Below is a small trained network, with its code and all its weights. Each question gives an input and a target symbol and asks what happens when units are switched off, that is, made to give their printed mean instead of their output.

import numpy as np


def w(rows, s, z=0):
    codes = np.array(rows[::2]) - 128.0
    scale = np.full(codes.shape[1], s)
    scale[-1] = z or s
    return codes * scale


def norm(h):
    return h / np.sqrt((h * h).mean(-1, keepdims=True) + 1e-5)


def softmax(a):
    e = np.exp(a - a.max(-1, keepdims=True))
    return e / e.sum(-1, keepdims=True)


def log_softmax(a):
    a = a - a.max(-1, keepdims=True)
    return a - np.log(np.exp(a).sum(-1, keepdims=True))


def net(x, mask):
    ids = ['ΓΨΩαβδεηθμξπστφ'.index(c) for c in x.split()]
    T = len(ids)
    res = E[ids] + P[:T]
    u = 0
    for l in range(2):
        r = norm(res)
        for j in range(3):
            rows = slice(2 * j, 2 * j + 2)
            q, k, v = (r @ M[l][rows].T for M in (Q, K, V))
            z = softmax(np.where(np.tri(T) > 0, q @ k.T / 2**0.5, -1e9)) @ v
            o = O[l][rows]
            res = res + np.where(mask[u + j], z, o[:, -1]) @ o[:, :-1]
        u += 3
    return log_softmax(norm(res)[-1] @ U[:, :-1].T + U[:, -1])


Q, K, V, O = {}, {}, {}, {}
E = w([
[141,98,68,183,115,145,153,117,88],'Γ',
[94,188,67,89,165,145,156,64,178],'Ψ',
[95,147,146,139,231,101,75,124,81],'Ω',
[110,66,50,181,142,123,153,118,99],'α',
[64,164,216,25,81,4,174,184,104],'β',
[133,22,101,177,156,143,150,92,119],'δ',
[159,86,119,120,72,57,91,83,173],'ε',
[115,128,181,212,131,149,180,152,197],'η',
[140,72,84,149,134,168,125,101,82],'θ',
[106,109,43,191,126,152,126,129,85],'μ',
[111,119,205,133,111,146,206,61,69],'ξ',
[108,57,52,161,101,179,132,144,89],'π',
[133,80,73,189,148,135,144,105,103],'σ',
[194,91,175,156,91,95,105,166,61],'τ',
[225,127,88,93,175,123,181,153,127],'φ',
],0.014)
P = w([
[105,1,12,208,155,157,126,103,91],'0',
[115,27,36,197,157,139,131,99,105],'1',
[126,41,58,186,160,130,130,105,115],'2',
[132,65,77,174,155,118,132,102,125],'3',
[143,81,91,161,157,114,126,117,133],'4',
[150,100,109,141,154,104,125,113,141],'5',
[150,117,127,133,149,91,128,114,148],'6',
[145,138,139,134,146,76,124,127,150],'7',
[142,151,152,122,141,65,126,120,153],'8',
[149,160,171,99,139,57,133,113,156],'9',
[156,165,181,104,141,44,134,122,152],'10',
],0.0078)
Q[0] = w([
[155,68,104,169,156,74,221,128,114],'0.h1',
[135,41,113,218,161,3,198,117,58],'0.h1',
[192,50,60,167,138,75,97,64,80],'0.h2',
[193,100,15,137,201,56,152,62,105],'0.h2',
[111,94,155,117,149,40,153,95,142],'0.h3',
[91,103,119,129,168,81,98,137,97],'0.h3',
],0.011)
K[0] = w([
[147,221,199,52,108,61,175,179,187],'0.h1',
[111,230,255,18,112,51,114,190,152],'0.h1',
[151,211,221,86,114,71,111,142,166],'0.h2',
[138,224,210,48,129,57,159,157,158],'0.h2',
[178,126,162,67,99,75,151,115,87],'0.h3',
[116,148,222,106,113,85,100,137,77],'0.h3',
],0.0084)
V[0] = w([
[248,107,148,68,129,150,186,247,61],'0.h1',
[164,144,98,195,3,224,213,130,177],'0.h1',
[100,108,199,232,104,100,55,199,75],'0.h2',
[151,60,97,86,15,38,147,212,188],'0.h2',
[131,137,117,130,129,71,84,126,54],'0.h3',
[148,101,126,96,102,51,150,166,109],'0.h3',
],0.0055)
O[0] = w([
[236,49,130,127,175,178,169,180,19,226],'0.h1',
[154,241,67,172,5,128,182,129,101,54],'0.h1',
[119,227,235,230,153,34,77,157,74,117],'0.h2',
[230,118,57,121,96,3,193,166,195,253],'0.h2',
[105,163,160,165,129,173,103,153,113,204],'0.h3',
[84,85,97,161,48,240,110,121,107,222],'0.h3',
],0.0058,0.0032)
Q[1] = w([
[161,65,144,87,183,111,145,153,106],'1.h1',
[169,155,68,53,156,92,95,130,229],'1.h1',
[175,90,129,149,147,58,144,192,154],'1.h2',
[105,93,118,35,155,121,162,143,131],'1.h2',
[145,171,117,89,123,255,120,122,109],'1.h3',
[178,16,177,96,170,88,148,188,121],'1.h3',
],0.011)
K[1] = w([
[166,68,137,69,189,131,134,184,98],'1.h1',
[176,145,58,120,140,165,88,108,189],'1.h1',
[196,94,112,124,103,69,131,204,158],'1.h2',
[150,127,25,81,136,142,110,102,85],'1.h2',
[140,139,72,158,169,187,157,124,101],'1.h3',
[108,72,193,12,134,96,146,209,103],'1.h3',
],0.011)
V[1] = w([
[121,78,95,151,139,132,26,190,104],'1.h1',
[120,87,189,156,101,129,153,99,91],'1.h1',
[104,112,164,179,125,164,160,206,197],'1.h2',
[200,164,113,164,158,195,134,94,207],'1.h2',
[2,62,149,111,74,86,204,173,44],'1.h3',
[137,91,154,126,31,115,51,97,129],'1.h3',
],0.009)
O[1] = w([
[185,196,175,79,150,113,87,165,155,169],'1.h1',
[121,146,169,129,99,64,136,112,71,173],'1.h1',
[127,138,171,197,152,162,158,201,142,140],'1.h2',
[161,95,236,149,69,226,96,125,186,161],'1.h2',
[133,158,248,44,112,147,182,138,192,255],'1.h3',
[137,118,159,125,33,84,64,102,165,131],'1.h3',
],0.011,0.0062)
U = w([
[59,101,153,119,223,142,20,149,140,187],'Γ',
[194,210,117,136,71,169,167,80,111,86],'Ψ',
[103,142,168,237,93,194,140,198,160,185],'Ω',
[149,56,185,149,168,116,140,54,171,1],'α',
[146,78,83,145,63,73,55,119,197,158],'β',
[42,98,115,67,100,255,96,96,205,135],'δ',
[191,177,144,62,102,188,57,35,85,85],'ε',
[87,112,131,98,105,141,108,172,111,113],'η',
[122,170,115,67,49,185,117,211,132,182],'θ',
[202,37,88,109,166,193,156,175,95,144],'μ',
[103,247,80,113,116,176,92,150,124,203],'ξ',
[203,145,156,160,122,56,98,198,42,113],'π',
[204,190,140,190,199,148,132,7,168,37],'σ',
[73,90,147,127,89,112,182,46,44,106],'τ',
[103,144,92,106,197,56,220,153,192,76],'φ',
],0.0082,0.0048)

Each question gives the input, a string of symbols that net reads in full, and the target symbol t.
The units are the heads (2 rows each of Q, K, V and O). Each row of codes is followed by its name. A weight is (code - 128) times the scale printed after its matrix; where a second scale follows, it is the last column's (O and U).
mask holds one flag per head, layer by layer. A switched-off head (its flag False) gives its mean, the last column of its rows in O, instead of its output. The means were averaged over made-up inputs and are rounded, as every weight is.
A unit's drop is (log p(t) with every unit on - log p(t) with that unit switched off) / (log p(t) with every unit on - log p(t) with every unit switched off).
The circuit of an input: a set's keep is (log p(t) with only the set's units on - log p(t) with every unit switched off) / (log p(t) with every unit on - log p(t) with every unit switched off). Starting from all 6 units, units are removed one at a time, each time the one whose removal leaves the highest keep (on an exact tie, the one counted first), for as long as the keep stays at least 0.8.
units of the circuit, in order: the units of the circuit, biggest drop first
unit that matters most: the unit with the biggest drop
heads that matter: for each layer, one digit per head in row order, 1 if its drop is at least 0.15 and else 0, layers parted by /
drop of u: that unit's drop, to one decimal
input φ π Γ σ ε α α π σ, target β: heads that matter => 000 / 001
input ε φ η Γ μ τ Γ, target π: heads that matter => 010 / 000
input π σ δ α α τ δ, target π: units of the circuit, in order => 0.h2, 1.h1
input θ τ ε δ, target β: unit that matters most => 1.h3
input σ τ μ ε φ θ π α, target μ: heads that matter => 110 / 000
input η σ μ φ α α ε Ω π, target Γ: heads that matter => 100 / 000
input σ η θ θ α Γ ξ φ η α δ, target Ω: units of the circuit, in order => 0.h1, 1.h2
input Ψ ξ φ φ μ θ θ σ, target μ: units of the circuit, in order => 0.h1, 0.h2
input α δ α α ξ Γ ε ξ α θ, target τ: units of the circuit, in order => 0.h2, 1.h1
input Ω α θ α η θ, target Ω: units of the circuit, in order => 1.h2, 0.h2
input τ μ σ η Γ α θ, target Ω: heads that matter => 100 / 010
input ε φ ε α ξ α α Γ θ, target τ: units of the circuit, in order => 1.h1, 0.h2
input Ψ θ Γ Ψ τ α ξ α, target τ: units of the circuit, in order => 0.h2, 1.h1
input π θ ε Ψ α θ α θ α α, target δ: units of the circuit, in order => 0.h2
input η Γ π, target Ω: units of the circuit, in order => 1.h2, 0.h2
input ε ε π α α π σ α δ φ Ψ, target δ: units of the circuit, in order => 0.h2, 1.h1
input η α α α φ ε π Ψ π, target δ: heads that matter => 110 / 000
input μ α φ α α τ α, target π: heads that matter => 010 / 000
input δ φ η α ε θ, target β: units of the circuit, in order => 1.h3, 0.h1
input α Γ φ τ α θ, target π: units of the circuit, in order => 0.h2
input η ε ε ξ θ Ω π η μ φ ξ, target τ: heads that matter => 000 / 100
input α α α α Ψ, target δ: heads that matter => 010 / 000
input σ α Γ θ α ε ξ α δ, target τ: heads that matter => 010 / 100
input α Γ α α, target φ: drop of 0.h1 => 0.3
